Here is a tiny trained network, its code and every weight. The questions are about switching its units off for an input and a class, where a switched-off unit gives its printed mean instead of its output.

import numpy as np


def w(rows, s, z=0):
    codes = np.array(rows[::2]) - 128.0
    scale = np.full(codes.shape[1], s)
    scale[-1] = z or s
    return codes * scale


def norm(h):
    return h / np.sqrt((h * h).mean(-1, keepdims=True) + 1e-5)


def f(y):
    return y / 2 * (1 + np.tanh(0.7978845608 * (y + 0.044715 * y**3)))


def log_softmax(a):
    a = a - a.max(-1, keepdims=True)
    return a - np.log(np.exp(a).sum(-1, keepdims=True))


def net(x, mask):
    res = np.array(x, float).reshape(1, 4) / 4 @ E
    u = 0
    for l in range(2):
        y = f(norm(res) @ A[l][:, :-1].T + A[l][:, -1])
        res = res + np.where(mask[u : u + 9], y, B[l][:, -1]) @ B[l][:, :-1]
        u += 9
    return log_softmax(norm(res)[-1] @ U[:, :-1].T + U[:, -1])


A, B = {}, {}
E = w([
[119,135,143,132,16],'x0',
[128,127,130,133,127],'x1',
[28,122,189,73,152],'x2',
[84,254,102,184,147],'x3',
],0.0072)
A[0] = w([
[136,89,78,134,117,55],'0.n0',
[51,153,179,68,114,100],'0.n1',
[172,155,201,119,191,28],'0.n2',
[164,216,133,118,126,125],'0.n3',
[112,135,81,93,2,9],'0.n4',
[139,152,158,111,80,52],'0.n5',
[134,192,119,104,98,88],'0.n6',
[209,134,123,198,136,72],'0.n7',
[165,128,86,62,246,4],'0.n8',
],0.0091,0.0029)
B[0] = w([
[139,146,151,98,135,129],'0.n0',
[118,203,218,85,137,254],'0.n1',
[132,138,127,202,180,132],'0.n2',
[64,164,64,117,146,207],'0.n3',
[98,34,122,252,122,227],'0.n4',
[163,92,162,228,156,133],'0.n5',
[87,74,1,151,131,164],'0.n6',
[141,194,176,70,131,226],'0.n7',
[144,88,141,211,142,242],'0.n8',
],0.0072,0.003)
A[1] = w([
[197,58,159,85,134,106],'1.n0',
[236,165,61,149,71,213],'1.n1',
[47,76,164,158,13,158],'1.n2',
[130,137,113,120,186,76],'1.n3',
[140,49,124,119,125,21],'1.n4',
[160,35,194,120,138,42],'1.n5',
[187,62,125,116,122,89],'1.n6',
[164,106,125,131,248,2],'1.n7',
[68,208,70,240,183,10],'1.n8',
],0.011,0.0022)
B[1] = w([
[118,180,24,125,98,196],'1.n0',
[116,116,254,78,228,214],'1.n1',
[171,95,117,187,186,211],'1.n2',
[159,92,154,131,69,143],'1.n3',
[114,183,147,154,69,154],'1.n4',
[134,186,92,76,93,203],'1.n5',
[42,146,94,109,130,174],'1.n6',
[130,53,183,241,108,182],'1.n7',
[132,107,76,96,54,254],'1.n8',
],0.01,0.0081)
U = w([
[106,166,32,52,8,85],'0',
[125,9,167,234,87,44],'1',
[143,142,240,37,162,252],'2',
],0.014,0.0024)

Each question gives the input, the list of numbers given to net, and the class t.
The units are the neurons (one row each of A and B). Each row of codes is followed by its name. A weight is (code - 128) times the scale printed after its matrix; where a second scale follows, it is the last column's (A, B and U).
mask holds one flag per neuron, layer by layer. A switched-off neuron (its flag False) gives its mean, the last column of its row in B, instead of its output. The means were averaged over made-up inputs and are rounded, as every weight is.
A unit's drop is (log p(t) with every unit on - log p(t) with that unit switched off) / (log p(t) with every unit on - log p(t) with every unit switched off).
unit that matters most: the unit with the biggest drop
k most important neurons: the k neurons with the biggest drops, biggest first
top k neurons in layer l: the k neurons of layer l with the biggest drops, biggest first
drop of u: that unit's drop, to one decimal
input [-6,-5,-8,1], class 2: top 2 neurons in layer 0 => (0.n7 0.n4)
input [4,2,-5,-7], class 0: unit that matters most => 1.n0
input [-5,-1,4,4], class 1: top 2 neurons in layer 1 => (1.n7 1.n5)
input [0,7,-8,-6], class 2: top 2 neurons in layer 1 => (1.n1 1.n8)
input [-7,5,5,7], class 0: 2 most important neurons => (1.n8 1.n1)
input [-7,-8,6,5], class 1: 2 most important neurons => (1.n7 1.n1)
input [2,1,-8,6], class 2: 2 most important neurons => (1.n1 1.n0)
input [-4,-8,7,7], class 0: 4 most important neurons => (1.n1 1.n8 0.n7 1.n2)
input [0,-8,4,-6], class 0: top 2 neurons in layer 1 => (1.n1 1.n0)
input [-4,1,-7,-6], class 2: 4 most important neurons => (1.n1 1.n8 0.n4 0.n7)
input [1,-5,6,-6], class 0: 2 most important neurons => (1.n1 1.n0)
input [3,5,2,-1], class 1: top 2 neurons in layer 1 => (1.n1 1.n2)
input [4,-8,-8,-4], class 2: drop of 1.n1 => 1.5
input [3,3,2,2], class 1: unit that matters most => 1.n2
input [-5,6,-3,-7], class 0: drop of 1.n2 => 0.0
input [-3,4,5,6], class 0: drop of 1.n8 => 0.3
input [0,-1,-5,3], class 2: drop of 1.n1 => 0.9
input [-3,7,-8,6], class 2: top 2 neurons in layer 1 => (1.n1 1.n0)
input [-3,-3,3,4], class 0: 2 most important neurons => (1.n1 1.n8)
input [-8,3,0,4], class 1: unit that matters most => 1.n7
